Below are the code and all the weights of a small trained network. Each question names an input and a class and asks about switching units off, where a switched-off unit gives its printed mean instead of its output.

import numpy as np


def w(rows, s, z=0):
    codes = np.array(rows[::2]) - 128.0
    scale = np.full(codes.shape[1], s)
    scale[-1] = z or s
    return codes * scale


def f(y):
    return np.maximum(y, 0)


def log_softmax(a):
    a = a - a.max(-1, keepdims=True)
    return a - np.log(np.exp(a).sum(-1, keepdims=True))


def net(x, mask):
    res = np.array(x, float).reshape(1, 8) / 4 @ E
    y = f(res @ A[0][:, :-1].T + A[0][:, -1])
    res = res + np.where(mask, y, B[0][:, -1]) @ B[0][:, :-1]
    return log_softmax(res[-1] @ U[:, :-1].T + U[:, -1])


A, B = {}, {}
E = w([
[82,80,96,145,49,142,196,100,143,158,97,133],'x0',
[70,32,147,97,72,144,108,112,105,63,116,131],'x1',
[218,150,103,101,136,134,154,58,107,121,170,103],'x2',
[164,84,187,171,94,98,177,209,100,236,83,60],'x3',
[32,161,84,162,53,142,163,173,158,120,173,114],'x4',
[96,90,200,222,211,227,115,89,150,168,122,122],'x5',
[189,121,125,141,108,143,186,164,163,74,146,2],'x6',
[86,126,161,179,144,43,131,111,115,68,209,136],'x7',
],0.009)
A[0] = w([
[66,103,59,120,77,101,185,169,65,151,75,128,187],'n1',
[93,153,143,125,217,116,118,187,115,179,91,189,213],'n2',
[171,153,185,129,156,99,74,97,88,63,172,155,154],'n3',
[68,101,116,150,97,199,178,80,90,95,88,159,234],'n4',
[114,136,90,140,24,88,155,159,85,82,120,119,88],'n5',
[146,151,129,103,208,84,97,115,100,42,166,195,157],'n6',
[98,134,58,72,74,144,101,133,140,122,108,114,125],'n7',
[208,158,95,61,116,107,105,163,152,134,56,103,174],'n8',
[106,190,111,160,117,70,131,170,121,54,175,123,151],'n9',
[164,168,218,71,156,39,85,89,136,79,189,143,192],'n10',
[185,153,185,138,176,130,168,204,97,105,143,104,146],'n11',
[142,122,133,153,157,72,84,107,84,85,178,166,168],'n12',
[103,186,121,135,106,181,114,147,162,109,141,177,96],'n13',
[101,89,182,181,130,237,165,126,145,131,58,119,195],'n14',
[229,106,95,73,190,142,85,116,106,150,1,112,211],'n15',
[85,229,127,168,126,170,119,95,183,97,107,128,171],'n16',
[129,89,139,136,81,197,172,77,116,64,123,91,162],'n17',
[210,190,149,104,166,85,110,137,139,99,122,148,151],'n18',
[70,140,140,145,55,119,151,120,90,197,77,214,188],'n19',
[117,147,182,123,97,85,188,183,96,188,102,199,169],'n20',
[160,126,196,185,168,167,135,140,132,85,177,98,229],'n21',
[84,80,102,92,92,24,225,228,119,79,122,101,204],'n22',
[95,153,190,201,90,125,213,190,138,152,134,33,207],'n23',
[137,132,128,116,174,82,83,99,115,104,173,133,89],'n24',
[86,123,123,134,27,136,186,136,153,97,153,158,208],'n25',
[67,173,49,117,14,132,140,161,200,96,186,161,254],'n26',
[169,151,195,214,156,117,133,174,133,187,131,88,164],'n27',
[101,71,214,189,128,175,123,86,78,215,104,117,207],'n28',
[62,195,55,87,170,201,82,102,139,97,157,157,200],'n29',
[61,115,87,119,183,173,140,129,139,203,143,161,145],'n30',
[198,206,120,128,119,138,99,153,152,152,81,71,197],'n31',
[171,164,127,123,166,93,65,98,104,69,210,173,139],'n32',
],0.0089,0.0042)
B[0] = w([
[94,169,161,144,47,47,108,94,120,187,125,127,201],'n1',
[206,214,96,156,154,145,141,123,135,98,134,184,202],'n2',
[89,180,127,58,223,161,141,125,159,80,178,88,211],'n3',
[67,88,180,164,123,159,38,80,157,134,100,167,195],'n4',
[36,79,171,68,56,42,187,112,95,138,107,112,190],'n5',
[75,191,71,27,199,145,133,159,179,52,186,152,224],'n6',
[90,119,135,144,94,159,134,94,83,146,69,133,172],'n7',
[159,146,63,27,102,164,170,184,24,208,120,149,216],'n8',
[84,107,103,96,140,133,174,183,92,69,142,130,205],'n9',
[116,219,137,5,139,149,157,178,161,51,205,103,230],'n10',
[191,135,84,94,204,151,169,183,115,132,104,30,198],'n11',
[74,212,193,97,138,103,127,94,174,48,225,118,198],'n12',
[83,161,79,211,124,191,99,166,96,132,85,136,162],'n13',
[162,62,200,173,197,109,96,72,138,154,98,167,218],'n14',
[204,142,183,56,143,176,114,122,51,168,128,159,247],'n15',
[133,132,57,182,139,221,163,167,198,110,62,144,182],'n16',
[119,45,198,105,128,168,170,103,134,150,116,107,190],'n17',
[133,193,104,30,149,136,165,181,108,120,157,87,210],'n18',
[149,186,135,199,68,66,64,74,101,123,152,172,202],'n19',
[184,199,85,123,57,85,96,131,124,129,199,122,193],'n20',
[113,104,126,116,205,167,166,159,208,119,88,106,216],'n21',
[96,86,166,80,32,106,202,152,114,95,159,74,234],'n22',
[163,90,120,215,130,46,154,208,167,177,103,23,243],'n23',
[89,192,134,50,180,110,170,154,194,53,161,156,179],'n24',
[21,94,123,174,81,79,87,109,151,117,59,114,198],'n25',
[51,116,68,194,1,168,186,154,84,88,77,131,230],'n26',
[210,173,112,170,176,64,137,182,168,154,133,99,218],'n27',
[219,164,222,167,152,97,60,35,174,131,117,153,226],'n28',
[94,89,29,185,155,225,136,119,117,95,94,208,217],'n29',
[161,128,92,196,130,133,88,63,132,145,87,198,175],'n30',
[157,141,88,107,155,163,145,177,55,178,148,98,214],'n31',
[40,231,137,48,194,172,180,156,197,75,156,92,221],'n32',
],0.007,0.014)
U = w([
[86,177,130,73,205,124,124,131,153,48,189,121,139],'0',
[167,173,150,175,142,88,73,82,114,143,137,172,122],'1',
[181,108,141,175,189,93,133,178,140,147,130,55,7],'2',
[76,90,153,129,49,62,135,123,82,119,126,96,104],'3',
[132,64,209,143,211,148,87,58,122,117,119,146,153],'4',
[82,107,70,185,142,195,109,114,113,112,102,180,106],'5',
[178,139,125,45,146,164,126,160,1,192,125,136,84],'6',
],0.011,0.0021)

Each question gives the input, the list of numbers given to net, and the class t.
The units are the neurons (one row each of A and B). Each row of codes is followed by its name. A weight is (code - 128) times the scale printed after its matrix; where a second scale follows, it is the last column's (A, B and U).
mask holds one flag per neuron, in row order. A switched-off neuron (its flag False) gives its mean, the last column of its row in B, instead of its output. The means were averaged over made-up inputs and are rounded, as every weight is.
A unit's drop is (log p(t) with every unit on - log p(t) with that unit switched off) / (log p(t) with every unit on - log p(t) with every unit switched off).
The circuit of an input: a set's keep is (log p(t) with only the set's units on - log p(t) with every unit switched off) / (log p(t) with every unit on - log p(t) with every unit switched off). Starting from the 12 units with the biggest drops (on a tie, the unit counted first), units are removed one at a time, each time the one whose removal leaves the highest keep (on an exact tie, the one counted first), for as long as the keep stays at least 0.8.
circuit, biggest first: the units of the circuit, biggest drop first
unit that matters most: the unit with the biggest drop
k most important neurons: the k neurons with the biggest drops, biggest first
drop when u is switched off: that unit's drop, to one decimal
input [-4,0,5,3,3,-6,4,0], class 6: unit that matters most	n8
input [-7,-4,0,-2,8,-5,6,-4], class 6: circuit, biggest first	[n8, n31]
input [8,1,-5,1,6,8,-2,8], class 1: circuit, biggest first	[n28, n19]
input [-6,-5,7,-8,8,4,1,-4], class 5: 3 most important neurons	[n29, n16, n13]
input [0,3,-7,4,-5,0,3,-3], class 2: circuit, biggest first	[n23, n10]
input [8,-8,-4,7,8,1,-6,3], class 3: 2 most important neurons	[n26, n22]
input [-7,1,4,-7,-7,-4,6,-8], class 6: 2 most important neurons	[n8, n15]
input [1,3,-1,6,-3,-2,-4,5], class 1: 2 most important neurons	[n26, n28]
input [3,-2,-5,-2,-4,-6,-7,-6], class 6: 3 most important neurons	[n8, n15, n28]
input [7,-7,8,1,4,-1,7,4], class 3: 2 most important neurons	[n26, n5]
input [3,-6,-8,5,7,8,2,-4], class 2: 2 most important neurons	[n23, n27]
input [2,4,-8,2,-4,1,5,5], class 2: 2 most important neurons	[n26, n23]
input [-1,1,-8,8,-3,-7,8,1], class 3: 2 most important neurons	[n22, n5]
input [-2,7,4,4,3,6,5,3], class 2: circuit, biggest first	[n23]
input [-8,-6,4,-4,7,-1,-8,-8], class 5: drop when n29 is switched off	0.3
input [-2,2,6,5,4,6,-3,-8], class 4: drop when n14 is switched off	0.2
input [-8,7,-6,-1,3,8,-4,-3], class 4: drop when n28 is switched off	0.1
input [4,-4,-6,-8,3,2,8,8], class 5: drop when n26 is switched off	0.2
